Each row of numbers belongs to one of the things below and depends on some of the facts about them. Some rows are named. Which thing is each other row?

Facts:
φ a <- bafe, brotaflus, buler, butra, dogi, drikil, gafas, gifur, graske, gudram, kaskas, klutel, kuraklil, mokam, notir, pazin, plakidra, skerave, skigrem, subre, tatri, toles, tosu, vubran
φ c <- batrom, bikan, droskubre, flokles, lafa, lestem, lidun, logrure, luzok, mabure, muflor, rolos, sebra, siplam, skugifler, sunido, treza, valuk, viben, vistufla, vugu, vuruplos, zelomi, zepal
φ e <- besis, boskun, difon, druzu, fiskim, getar, grodok, grufleta, grulur, kabek, keve, kloben, likar, litragru, megom, mevik, monul, nibrur, nuve, regrim, remin, skudrotram, skufo, skuzel, stebi, stibu, tadem, tobros, trisom, truklu, tufo, turepur, veran
φ f <- bomilem, bradim, braru, drastim, driris, ferobom, fusen, grustul, larebo, nebri, nobran, paskeni, plabrotru, plili, pluzar, skebregur, tribrisem, vaskal, vozaklus
φ b <- digruk, drolo, foli, galuk, gemor, geplek, gigrur, ginak, grelum, grugini, grumil, klebetir, klegren, klufloska, klutri, lofak, nedru, nusto, pifla, ragom, rese, ruvam, skoskas, skugem, stifla, stigres, tedustul, vagozu
φ d <- dotru, fadrel, figil, flitru, flustis, gregrotu, klego, labu, luplor, meflun, mituk, nati, nube, rigris, skazapi, skesi, skure, sogron, statros, tidrefluk, trobi, tudrem, vozol, zomaki
λ luzok <- bafe
λ tedustul <- bafe, likar, truklu
λ nibrur <- besis, klegren, skuzel, tatri, tosu, vubran, zelomi
λ difon <- bradim, dogi, luplor, pifla, stebi
λ regrim <- braru, digruk
λ skure <- brotaflus
λ getar <- brotaflus, labu
λ grustul <- buler, vugu
λ klebetir <- difon, galuk, getar, graske, grodok, keve, litragru, meflun, mevik, muflor, notir, regrim, rolos, skigrem, skoskas, skuzel, stibu, tosu, vaskal, vozaklus, zepal
λ kaskas <- digruk, klegren, nuve, ragom, rolos, tadem, tudrem
λ skesi <- dogi
λ stigres <- dogi
λ monul <- dotru, skufo
λ kuraklil <- drastim, kloben, tatri
λ tribrisem <- drastim
λ nedru <- drolo, veran
λ vaskal <- droskubre, grufleta
λ tudrem <- druzu
λ drolo <- druzu, nusto, skugem
λ pazin <- fiskim
λ rolos <- flitru, rigris
λ skerave <- flokles
λ butra <- flustis, logrure, nusto, viben
λ lestem <- fusen, sunido
λ bafe <- gafas, mevik
λ stibu <- galuk, lidun, megom, tribrisem, vozol
λ mokam <- gemor
λ rese <- gemor
λ tatri <- gigrur, tribrisem
λ digruk <- gigrur, skesi
λ galuk <- ginak, labu, nube
λ plabrotru <- gregrotu, lofak, nube
λ logrure <- grelum
λ gifur <- grelum, grufleta, litragru, luplor, tadem
λ vozaklus <- grufleta, larebo, skerave, tobros, vubran
λ pifla <- grulur, valuk
λ gemor <- klego, klufloska
λ zelomi <- klego
λ foli <- klutel
λ labu <- klutel
λ subre <- kuraklil, meflun, rese, valuk
λ tobros <- lestem
λ veran <- lofak
λ tadem <- meflun
λ paskeni <- mevik
λ klegren <- notir
λ tosu <- plili
λ nebri <- remin
λ buler <- ruvam
λ lafa <- skesi, skoskas, vistufla
λ nati <- skugem
λ plakidra <- skugem
λ bradim <- skugifler
λ skufo <- skuzel, tosu
λ mabure <- sunido, vubran
λ skigrem <- tribrisem
λ vagozu <- trisom
λ remin <- truklu
λ pluzar <- tufo
λ meflun <- zepal
batrom χ: skufo, labu
besis χ: nube, fadrel, luplor, drolo
digruk χ: butra, skazapi, drikil
drastim χ: butra, lidun
driris χ: vugu, galuk, mabure
ferobom χ: brotaflus, ginak, stigres
flokles χ: fiskim
fusen χ: vuruplos, braru, monul, meflun, rigris
geplek χ: kaskas
getar χ: galuk, mabure
graske χ: bomilem, remin
gregrotu χ: lidun, trobi
grodok χ: bikan, meflun
grufleta χ: likar
grugini χ: skazapi
grulur χ: regrim, megom
kabek χ: figil, rigris, megom
klegren χ: trobi, braru
kloben χ: nube, luplor
klutri χ: tidrefluk, foli, buler, gifur, grustul
kuraklil χ: mituk, drolo
lafa χ: gafas, flustis, tribrisem, rigris
larebo χ: grelum, monul
lestem χ: litragru
lofak χ: skudrotram
luzok χ: figil, galuk
mevik χ: figil, druzu
muflor χ: difon, vaskal
nati χ: gudram, vagozu, drikil
nobran χ: logrure, nube, skerave, bomilem
notir χ: vuruplos, fadrel, bikan
ruvam χ: logrure, sogron
sebra χ: ginak, skoskas
siplam χ: figil, stebi
skebregur χ: nuve, pifla, skugifler, stebi
skigrem χ: galuk, grumil
stibu χ: tedustul, tatri
stifla χ: tedustul, grustul
subre χ: boskun, klutel
sunido χ: vozaklus, tidrefluk, drolo, labu
tadem χ: vugu, skugifler
tobros χ: skugem
toles χ: tidrefluk, zelomi, fiskim, droskubre
tosu χ: litragru
treza χ: viben
trisom χ: gigrur, skazapi
tufo χ: vaskal, ginak
turepur χ: plakidra, bikan, nedru
valuk χ: dogi, plili
vistufla χ: nube, tribrisem
vozol χ: likar, keve, drolo
zepal χ: nube, rigris
zomaki χ: vugu, klufloska

Some things and their rows:
sunido: [ -5 -14   6  -5   1  16   5  21  10 -18   5 -24   6   0 -29  -3  15 -13
  -3 -10 -10  -7 -24  12 -11  -6   7  -6  10 -22  -6 -21 -12  16  24 -14
  12  20]
larebo: [-23   7 -10  -8 -31  21  27  10  28 -25  -1 -15  -3  21  -6   4   4 -13
  21  -8  -1   2   9  17 -49   8  16  14 -10 -37 -12 -10 -10  18  14   0
  -8  28]
tosu: [-11  -8   6  -4 -21   5  19  10  10 -12   7  -2 -22   6  -9  -7  14  -3
  12  -9  -1  -8  -6  28   3  20  -1  -2  -6 -21  -2   1  -5  24   4  -9
  -8  12]
skure: [-24   9   1   2   0 -34 -16   7  -8   9   5  -1 -12   9 -17  -9   1  15
 -20 -19  12 -10 -11  14  59  20 -13   2   9   7  -1 -22   1  -2 -17  -9
  -1  -9]
plakidra: [-25   1 -16   7 -32   1 -10 -22  -4   9  -5  -2  18   4   6  19  20   7
  10  -2  19  20  17  -8  38 -10  53  -9  13  48   9   4 -12  12  10  17
   2  11]
stibu: [ -4  -2  -6 -16 -19  -3  22  -4  16  -2 -19  -2   0   8 -30  -2  20   3
   4 -10 -21  31 -19  19  14   0  11  28 -19  -2  16  -1  23  -6 -20  -4
  -7   6]
klutri: [-17   5   0   1   9 -20 -14  17  11  -5   1 -26  31   6 -20  13  20  16
  -4  -8  14  -3  -7   6 -24 -28  36  17   5  -1   3  16   1  -4  -5  10
  30  24]
regrim: [ -7   0  -7   2 -13  -1  14   0  -9  -4  -3  -6  -8  11 -20 -17  -9  -4
 -12 -12  -2   5   1  11  31  24   0  11  -3   8  -9 -30   0  14 -20 -12
  -7   8]
ragom: [ -5  -3 -13  -8 -20  -7  10  33  21   7  17 -13  -5  14 -17   4  11   2
  -1  -1  21 -10  15  23 -16   9   4  11  -4   1   1   5   3  -6  11  -5
   1  -5]
digruk: [  9  -6  -4 -12 -22 -20  21  17  24   5   7 -11   5   9 -26  -6   6   6
   4   6  18  -9   3  23  -5   7   8  25  -7   3  28  -9   7 -22  10 -10
 -12   0]
treza: [-21   7 -28  -6   8  -8  -5 -15   7  -1   7 -11  16   2 -30   5  20   6
  12 -26  -7  19 -14  -9 -16 -15   3 -12   0  -8  -9   9 -21  13 -14  10
  27  24]
rigris: [-25   4 -10  -9 -21   4  -3  26  15  -3  24 -17 -13  19 -16   1   3  -8
  -1  -5  19 -12  18   2 -11  19  -5   7  -3 -14 -10 -15   3  12   3 -17
   1   3]
flustis: [-46  -4 -24 -10 -37   1  -4  14  26   8  16 -19  13  15   2  26  24  -2
  23   4  45  -2  34   2 -19  -4  36  11  -4   7  -2  15  -1 -15  23  13
  10   0]
ginak: [ -5  -4  -5 -15  -4 -11  -4  27  31   5  24 -11  -9  15 -18   1   2   3
   4   0  16  -7  15  10  -1   9 -14   5  -9  -5  -3  -7  -4   2   3 -13
  14  -6]
grufleta: [ -2 -15   5 -14 -22  12   9  21  11   2  26 -11 -25  10 -11  -3  14   2
  16  -5   1  -4  -1  23 -13  12   0   2  -3 -26 -12  -4 -10  18  31  -8
   4   9]
monul: [  3   2  -6  -6  -3 -12   9 -10   4   5  -4  -9  -1  10  -7 -11  -7   3
  -7 -20   1  22   0   3  15   9  -3  16 -12   4   7 -15  12   6 -30   1
 -14   1]
tatri: [  4  -1  14   0  -5  -5   6   4  -9  -2  -4   3 -27  -1   0 -19   7   3
 -15 -17   1  -8  -8  25  40  27  -3  -3   5   5 -14 -33  -5  29 -10  -8
  -1   7]
drastim: [ 43 -16  27 -16 -25  -1  26   8  21 -14 -11 -12   4 -11  14   8  10 -15
  17  19  20 -15  -9  27 -27   0  22   1   1 -19   8  -5  -9   1  35  -8
 -29  23]

Name these rows:
No name comes twice in this set of rows, the named rows included.
[-16  16 -22   2   1 -29  24  -1  20 -11 -38  -1  31  28 -56 -15  -7   3
 -50   2 -35  45 -17   9  46  11   2  43 -13  39  42 -44  22 -30 -64 -21
 -10   5] -> klebetir
[-45  16 -27   5 -40 -22  -3   9 -12  10   9   3  24   6  -5  14  31  24
  14  -4  57   3  37  18   9   2  52  22   1  31  11  20 -13 -23   8  29
   7   8] -> nati
[-40  12 -35   1 -32 -17   3 -30 -15  17  -3  13  10  10   2   4  19  18
  13 -10  13  37  30  -6  46   5  42  -2   5  41   9   3 -13  19 -19  26
   5   4] -> butra
[ 28 -16  11 -12 -17 -10  21  28  33  -5  -1 -27  15   6 -12  10  -2 -10
   5  25  22 -10   6  26 -20  -4  17  30  -6  -9  32 -13  19 -20  18 -15
 -17   5] -> klegren

The same things again, as new rows of numbers:
Named rows:
notir: [  2  -5   5  -3   2   3   2   3   0  -5  10  -1  -1   3   5   8  -5   0
 -16  -3  -3   1  -2   7   3  -7  -7   0   0   7   5  12]
statros: [ -1   4   5   3   1   1 -10   4   0   5  -4   2  -5  -4  -3  -2   6  -6
   2   2  -1  -3   0   3  -2   7   5   1   0   0  -3  -7]
sunido: [10 -2  1  0  4 -4 -6  7 -1  2  9  0 -1  5  5 12 -5 -7 -4 -3 -1  4 -4  9
 12  3  1 -1  1 12  3 17]
nusto: [ 2  3  7 -8  2  1  5 -4  1 -7  8  0  3  9  7  2 -7  7 -4  2 -2  1 -4 12
  0  4 -6 -2  3 -7  5 -4]
ginak: [ 3  1  6 -8  4  3  3 -2  1 -6 11 -1  2  9 10  7 -9  5 -6  3 -3  0 -5 14
  0  1 -4 -2  2 -7  6 -3]
galuk: [ -2  -2  -4  -1  -1  -6   9  -7   0  -2   2  -1   2  -1   6 -10  -2  12
  19   4   3   1  -2  -1  -7  24   0  -2   2  -8  13 -11]
stibu: [ -5  -8  -5   1  -1   3   8   0   0  -7   5  -3  -1  -3   1  -1   3   5
 -14  -2  -2  -2   2   1  -6 -12  -5   0  -2   0   1   0]
tedustul: [ -8   3 -10   2  -4 -10   6 -11   0   0 -12   1  -5   3  -4 -12   2   5
  21   5   2   0   1  -6 -10   9   6  -2  -4 -16  -1 -25]
driris: [  2  -9 -13   6  -1  -7   3   1  -1   4   1  -2   3  -8   3  -5   3   2
  17  -3   6   3   0 -13   4  18   6  -1  -1   9   9   9]
gafas: [ 2  1  5 -2  2  5 -1  2  0 -1  2  0  6  1  1  4 -3 -1 -5 -1 -1  1 -1  0
  2 -3 -4  0  2  1 -1  7]
veran: [ -5  -3  -7   1  -2   7   5  -2   1  -3  -4  -1   5  -5  -3  -5   4   3
  -3   0   0  -3   3  -6  -7 -10  -2   0   0  -5  -6  -4]
larebo: [  6  -4   4  -2   2   2  -1   4  -1  -1   9  -2   2   3   5  10  -5  -3
 -11  -4   0   2  -2   1  11  -7  -2   0   0  11   3  18]
keve: [  2  -4   0  -4   3  13   4   3   1  -7   8  -2   9  -1   4   3   0   3
 -16  -2  -3  -2  -1   5  -2 -14  -9   0   4   1  -3   8]
logrure: [ 5  6 -1  2 -1 -4 -8  1  0  9 -7  2  2  1 -5  0 -3 -7 14  0  3  3 -1 -5
  8  7  7 -1  1  3 -5  3]
brotaflus: [ 3  0  4 -3  2  7 -2  2  1  0  3  0  6  0  2  5 -3 -2 -4 -1 -1  0 -1  1
  3 -4 -5  0  2  2 -1  7]
grodok: [ -1  -9   3  -4   2   8   7   3   0 -10  13  -3   0   0   6   7  -2   5
 -27  -3  -4  -2   0   9  -3 -18 -10   1   1   4   5  10]
paskeni: [ -3   3 -13   7  -5  -4  -3  -4  -1  10 -17   2   2  -5 -10  -9   3  -6
  26   0   5   2   4 -22   1   1  12   0  -4  -3 -10  -7]
pazin: [ -6  31 -56   9 -22  14 -24  -6   1   4 -39   8 -36 -28  -3   4 -27 -14
  87 -25   1  -7  -5 -16  -7  -7   3  -2  -8   5  10  -6]

Rows to name:
No name comes twice in this set of rows, the named rows included.
[ -7  -2  -8   3  -2   5   5  -3   1  -3  -5   0   4  -6  -5  -8   6   3
   1   1   0  -3   4  -9  -9 -10  -1   0  -1  -6  -8  -7] -> remin
[ -8   2 -12   7  -5  -4   0  -5   0   7 -18   2  -1  -6 -10 -11   6  -3
  22   2   3   0   4 -18  -7   2   9   0  -4  -8  -8 -16] -> plakidra
[ -2   2  -2  -3  -1  -4   6  -7   1  -3   0   0   1   5   3  -5  -3   8
   9   3   1   1  -2   3  -6  11   0  -2   1 -10   4 -12] -> grumil
[ -6   4 -15   9  -5  -6  -2  -5  -1  10 -20   2   1  -6 -11 -11   6  -6
  28   1   5   2   4 -24   0   2  15   0  -5  -4 -11  -9] -> nebri
[ -7  -1  -6   9  -8 -17  -1  -5  -3  14 -14   0 -12 -10  -4 -12   0   0
  30   3   8   3   4 -22  -3  19  18   2  -5   1  12 -10] -> luzok
[  1  -3   6  -7   3  -5   9  -4   0  -9  13  -2  -4  10  10   5  -6   9
 -12   0  -3   1  -3  15   0   3  -8  -2   1  -3  12  -1] -> lofak
[  1   3 -12   8  -4  -9  -6  -1  -1  14 -14   3   0  -7  -8  -9   2  -5
  33   2   7   3   1 -16   3  18  14  -1  -2   0  -2  -7] -> mabure
[  7  -2   6  -3   2   1   0   4   0   1   9  -2   3   3   4  10  -1  -2
 -12  -5   2   2  -1   3  13  -8  -5  -1  -1  12   2  17] -> drastim
[ -6   5  13   0  -3   3  -9   2  -1   8  -5   1 -10  -7  -1  -3   0  -2
   2   5   0  -3   3  -5  -6   5   9   5  -1  -2   8 -10] -> figil
[ 1 -1 -6  4 -2 -6  4 -1 -1 -2 -2  0  2  4 -5 -1 -2  0  1 -5  0  3  1 -6
  5  2  2  0  1  9 -4 15] -> nobran
[  2   6  19  -4   2   6  -9   6   0   0   4   1  -4   2   1   7  -3  -3
 -15   1  -5  -2  -1  11   1   1  -1   3   4   4   2   7] -> rigris
[ -6  -8   9  -4  -1   7   8   0  -1  -7   9  -4  -3  -4   6   2  -5   9
 -23  -1  -2  -3   3  -1  -7 -15  -6   3   1   2  12   6] -> mevik

Now the same things, written a new way:
Some things and their rows:
geplek: [  6  -3   7  11   8  11  15  -1   4  23   2   3  -7  -9  -3   5 -10  -1
   9 -13 -11  20  -8   7  -1  16   2 -29   1  -5 -13  -1  -4  -5  -1  -1
  18  -3 -12 -10   8 -19]
tobros: [ 11  -3 -15  -8 -38 -23 -23 -10   1  -9   0  -4  18   5  -3   5 -10  23
 -30   6   4  11 -11 -22  -9   3  14  34  25  -8  15  12 -15  22  -3  21
   9  20  -2   5   9  -1]
ginak: [  0   9   6  12  16  15  -8   1   5   9   7   5   6  -8   3   4  14  21
   8   1  -4  14  -7  -1   0 -13   3   0  10  -1  12   3  10 -17  -2 -16
  11  -7 -20   0   5   7]
vuruplos: [-14   8  -1   2  18   2  -1   1  -3  -1  -2  -3  -8 -15   3 -12   1  -3
  11 -13  -1   3   2  -4   2   7   2 -20  -5  -3  -1   8  20  -8   8   3
   3  -6  -2   4  -5  -2]
flustis: [ -4   9   5  -2   0   1  -6   6  -3   6   0  -5   1   0   0   0   4  -1
  -5 -10  -6  -6   3  -5  -4   1   3   2  -7   4  -5   6   1   9  -1   5
  -4 -20   7   5  -2  -4]
skugifler: [-19  12  -1 -11  11   5 -10   1   1   1   8   0   7 -21   7  -6   7  10
   7 -11   2 -10   0  -9   3   0  11   3   0   2  -7  -3  16   4   5  -5
   1  -3 -15  -3   4  -3]
grodok: [ 32 -14 -20   0 -18   3   3   1 -21 -17   9  10   0  22   0  36  -7   5
   6  41   8  -2 -16  11   2  -7 -21  17 -15  11   0 -28 -21 -17  -5 -42
  -3  47  22   0  11  17]
mokam: [-15   2   7  -3   9 -10   8  -1  -9  -5  -4 -11  -8 -11  -5 -10  -6 -12
   1 -13  -2  -3  17   8  -3  11  -2 -16  -1   1   0  11   0   3   6  13
  -9 -10  12   1  -6   6]
litragru: [ 27  -9  -9   4  -1   4  -2  12  -7  -8   5  16   2  21 -12  32   8   3
   5  14   3   0  -5  17  -2 -11 -17  27   1  10   4 -26  -8  -5 -16 -34
  -8  28   2   8  16  15]
meflun: [ 16   1 -14  -3 -13   5  -9  13  -9  -4  19   9  11   9   7  15  12  -2
   1  24   7 -13  -8   1  -5  -5 -13  11 -24  17  -6 -15  -6  -6  -4 -27
 -11  10  19   8  -5   6]
tedustul: [ -3   5   4   9  16   6  -6   0  -4  10  -8   2 -16  -8   0  -1  -2   5
  10 -12 -16  20  -7  -7   3   1   1 -17   0  -6   6  10  12 -11   4  -5
  16 -11  -3   5   2  -9]
lafa: [-15   3   0   4   8   1   9  -3  -5   0  -5  -8 -12 -22   1 -10  -7   0
  15  -6  -1   2   8  -6   5  16   7 -28  -8  -5   1   4  12  -7   6   2
   8  -5  -3  -5  -5  -2]
skoskas: [ 19   2 -10  11   8  19  -9  10  -8  -1  20  14   7   1   9  20  17  17
  16  31   4   7 -15   5   1 -16 -12   5 -11  10  12 -17   4 -32  -5 -51
   6  19  -3   5   5  19]
monul: [  4  -5  10   4  15  -5   1  -5  -8  -3 -22  -2 -19  17 -10   6 -10  -4
  -5 -15 -13  16  -3   6   2  -5 -10   0  11  -7   2  11  -1  -1   5  11
   1  -3  10   7   8  -1]
skesi: [ -3   2   5   1  -8   5   1   4   4   7   0   0   2  -1   0  -4   6  -5
  -4  -2  -6 -11  10  -4   1  -2   6   5  -5   2  -1  -3  -3  10  -3   6
  -4 -15  -1   0  -2  -8]
remin: [  3  -2   7  -3   9  -3  -3  -5  -4  -2 -15   2  -8  15  -8   8  -6   0
  -9 -12 -11   9  -5   4   1  -9  -7  14  16  -6  -1   3  -4   4   1   8
   1   2   3   5  11  -2]
klego: [  1   5   1   4 -11   1  -2   4   6   6   6  -5  11   1   2   0   4   3
 -10  -1   2  -1   0  -5  -9   3   2   0  -3   1  -3   8  -7   6  -1  15
  -1 -16   2   0  -6  -4]
vubran: [ -8   2 -13   0 -16  -8  -6  -3  19  -7  23  -8  39  -1   5  -7   6   9
 -18   2  27   6 -10   7 -20   3  -5   0  14  -3  -8  22 -12   4   6  37
 -11   2  -2  -3 -17   6]

Which thing is each row?
No name comes twice in this set of rows, the named rows included.
[ 17  -9 -29  15 -26  -4   4  10  16 -14  33   1  42   5  -1  14  11   8
  -2  26  41   5  -7  18 -24   9 -19  -4  -2   4  -3   3 -18 -11  -9   8
 -16  23   3  -4 -15  22] -> tosu
[-15   1   4  -3   1 -10  13  -3  -8  -6  -4 -10  -8 -14  -7  -8 -10  -9
   3  -8   1  -6  18   6   0  13  -1 -18  -4   1   0   8  -4   3   5  14
  -9  -8  12  -4  -6   4] -> toles
[ 13 -12 -14  14 -23  -1   1 -11  24  -4  -2   0  26  23   1   7  -2  11
 -23   9  18  24 -22   5 -12  -7 -11   6  26 -18  -1  18 -22  -1   2  43
   6  13  -7  -3  -5  -5] -> besis
[  3 -21 -32   8 -12  21  11  14  20 -10  11  30   4  -2  14 -16  25 -32
  26  39  16 -20   6  12  18 -18 -14   8 -21   5   7 -44  13 -16  -4 -27
  -7  40  -9   7 -17 -16] -> rolos
[ 31 -12 -18  -4  -6   1  -8   8 -21 -17  12  15   3  28   0  34  -1   0
   4  34   7   0 -21  13   0 -15 -28  24 -13  14  -1 -24 -13 -17  -4 -43
  -8  43  26  11  10  16] -> keve
[ -2   5  -1   5   2   7  -8  -2   5  11   3   4   5 -12   2   2   2  17
   4  -4  -8  14 -10  -9   0  -1   9  -4   8  -4   5   3   3  -2  -1  -3
  17  -4 -18  -3   5  -7] -> gemor
[ -2 -26  -4   5 -14  10  22  -2  28   2 -28  24 -10  15  -3 -12   9 -31
   2   6 -10 -11  17  12  24 -29  -2  28  16 -15  11 -34  -8  13  -7  16
   1  20 -23  -2   1 -32] -> tadem
[  2  -4   6  -2   5   0  -1  -3   4  -1 -17   6  -7  15  -6   4  -1  -5
  -8 -10 -10   4  -1   6   4 -16  -7  18  15  -5   1  -2  -4   7   1   8
   0   4  -2   5  10  -8] -> druzu
[ -3   8  12  15  24  15  -1   0  -1   9  -5   2 -10  -9  -1  -1   9  13
  11  -7 -13  16   1  -1   2  -9   3 -12   7  -5  14   6  14 -18  -1 -12
  15 -15 -14   2   5   6] -> stigres
[ -3   6   1   3  10   7 -10   0   2  11   0   7  -3 -10   3   1   6  12
   7 -11 -12  12  -9  -9   3  -4   5  -2   6  -4   3   3  10  -2   1  -5
  15  -8 -15   2   5 -10] -> drolo
[ -2   2  -2   6  -4   6   0  -4   4  11   0   3   0 -14   2   5  -1  16
   8   1  -9  11  -7 -10   4   1   9  -9   3  -7   5  -2  -1  -4  -1  -5
  18  -1 -17  -8   4 -11] -> ruvam
[  1   1   1   4 -10   5   3   6   5   5   0   2   2   1   1  -4   7  -9
  -4   0  -3  -9   8  -2   0  -2   1   1  -8   3   1  -3  -4   6  -3   8
  -5 -11   2   3  -7  -9] -> flitru
[-16  15  19 -49  -3  -6 -10  -8  -9   5   3  -7   8  -8   0   6  -1  18
 -12 -12  -7 -50  12 -19  12  -6  36  54   7  16 -15 -26   3  42  -9 -25
  -8 -13 -25 -23  24   3] -> bradim
[ -1   4   3   2 -13   0   5   0  -3   6  -2  -8   0  -4   0   2  -3   1
  -4   0  -4  -6   7  -7  -3   8   8  -8  -7   0  -2   3  -9   7   0   9
  -1 -17   4  -4  -4  -4] -> gregrotu
[-13   9  -3  -5  12   3  -6   1   2   0   5  -2   2 -16   4  -8   4   2
   8  -9   3  -1  -1  -6   1   4   6 -10  -2  -1  -3   5  17  -5   7   1
   3  -4  -8   0  -4  -3] -> vugu

